Here is a tiny trained network, its code and every weight. The questions are about switching its units off for an input and a class, where a switched-off unit gives its printed mean instead of its output.

import numpy as np


def w(rows, s, z=0):
    codes = np.array(rows[::2]) - 128.0
    scale = np.full(codes.shape[1], s)
    scale[-1] = z or s
    return codes * scale


def f(y):
    return np.maximum(y, 0)


def log_softmax(a):
    a = a - a.max(-1, keepdims=True)
    return a - np.log(np.exp(a).sum(-1, keepdims=True))


def net(x, mask):
    res = np.array(x, float).reshape(1, 5) / 4 @ E
    y = f(res @ A[0][:, :-1].T + A[0][:, -1])
    res = res + np.where(mask, y, B[0][:, -1]) @ B[0][:, :-1]
    return log_softmax(res[-1] @ U[:, :-1].T + U[:, -1])


A, B = {}, {}
E = w([
[77,175,171,105,128,86,126],'x0',
[152,109,107,146,140,174,154],'x1',
[129,115,150,129,41,111,112],'x2',
[225,225,95,55,76,128,168],'x3',
[220,106,251,163,153,69,166],'x4',
],0.012)
A[0] = w([
[99,93,123,144,133,113,127,39],'N1',
[73,98,130,210,138,115,114,87],'N2',
[66,137,59,123,104,157,130,211],'N3',
[180,107,224,147,150,114,154,211],'N4',
[133,134,124,97,165,131,146,62],'N5',
[45,54,138,204,145,111,121,72],'N6',
[138,142,99,134,160,102,78,136],'N7',
[31,137,10,100,92,160,92,170],'N8',
[113,152,135,144,132,111,85,138],'N9',
[93,97,137,147,139,134,107,91],'N10',
[170,116,177,158,144,103,139,174],'N11',
[133,99,137,88,89,138,129,92],'N12',
[85,193,128,143,129,162,147,142],'N13',
[213,218,83,31,99,125,158,22],'N14',
[150,104,98,156,103,129,89,150],'N15',
[135,137,121,152,170,132,109,146],'N16',
[132,137,137,139,146,136,151,114],'N17',
[68,64,152,166,146,134,106,78],'N18',
[183,124,188,172,147,85,152,165],'N19',
[141,90,108,122,182,153,154,43],'N20',
[65,142,114,73,85,185,148,170],'N21',
[125,104,140,123,109,211,163,189],'N22',
[144,92,137,172,181,147,116,2],'N23',
],0.013,0.0018)
B[0] = w([
[116,132,135,101,131,154,140,161],'N1',
[140,158,121,108,110,193,143,203],'N2',
[119,88,147,149,149,76,116,203],'N3',
[110,95,128,140,172,40,88,224],'N4',
[132,99,136,164,64,146,120,145],'N5',
[143,197,112,91,78,198,145,236],'N6',
[143,103,129,133,121,130,144,143],'N7',
[151,95,143,164,182,3,119,252],'N8',
[159,98,75,134,139,150,164,147],'N9',
[146,139,123,121,102,154,155,174],'N10',
[126,97,144,147,170,86,110,192],'N11',
[110,149,115,129,194,151,140,142],'N12',
[142,105,132,149,120,119,114,155],'N13',
[104,184,125,81,72,247,136,227],'N14',
[108,161,133,133,168,106,156,154],'N15',
[152,105,137,121,94,118,121,151],'N16',
[111,97,136,151,109,139,128,144],'N17',
[140,154,124,105,95,210,127,212],'N18',
[120,87,89,159,153,68,138,211],'N19',
[113,153,146,111,116,88,113,165],'N20',
[134,74,145,145,155,125,132,184],'N21',
[106,151,162,116,142,100,114,163],'N22',
[107,138,131,105,107,106,128,176],'N23',
],0.013,0.019)
U = w([
[129,57,140,189,168,45,144,254],'0',
[129,208,122,61,50,254,184,2],'1',
],0.0096,0.00066)

Each question gives the input, the list of numbers given to net, and the class t.
The units are the neurons (one row each of A and B). Each row of codes is followed by its name. A weight is (code - 128) times the scale printed after its matrix; where a second scale follows, it is the last column's (A, B and U).
mask holds one flag per neuron, in row order. A switched-off neuron (its flag False) gives its mean, the last column of its row in B, instead of its output. The means were averaged over made-up inputs and are rounded, as every weight is.
A unit's drop is (log p(t) with every unit on - log p(t) with that unit switched off) / (log p(t) with every unit on - log p(t) with every unit switched off).
most important unit: the unit with the biggest drop
top k neurons: the k neurons with the biggest drops, biggest first
drop when u is switched off: that unit's drop, to one decimal
input [4,-6,-4,-8,6], class 1: most important unit => N6
input [2,-1,3,-8,-6], class 1: top 2 neurons => N6, N18
input [-4,3,-3,7,6], class 1: top 4 neurons => N14, N8, N3, N21
input [-6,3,5,5,-5], class 0: top 2 neurons => N8, N6
input [-1,3,-6,3,-4], class 0: top 2 neurons => N8, N6
input [-6,0,2,4,3], class 1: top 2 neurons => N8, N14
input [-4,-3,-5,-6,4], class 1: top 2 neurons => N6, N8
input [0,5,2,5,-7], class 0: drop when N8 is switched off => 1.1
input [7,-3,6,-6,3], class 1: drop when N2 is switched off => 0.0
input [0,8,1,-7,-5], class 1: top 2 neurons => N6, N18
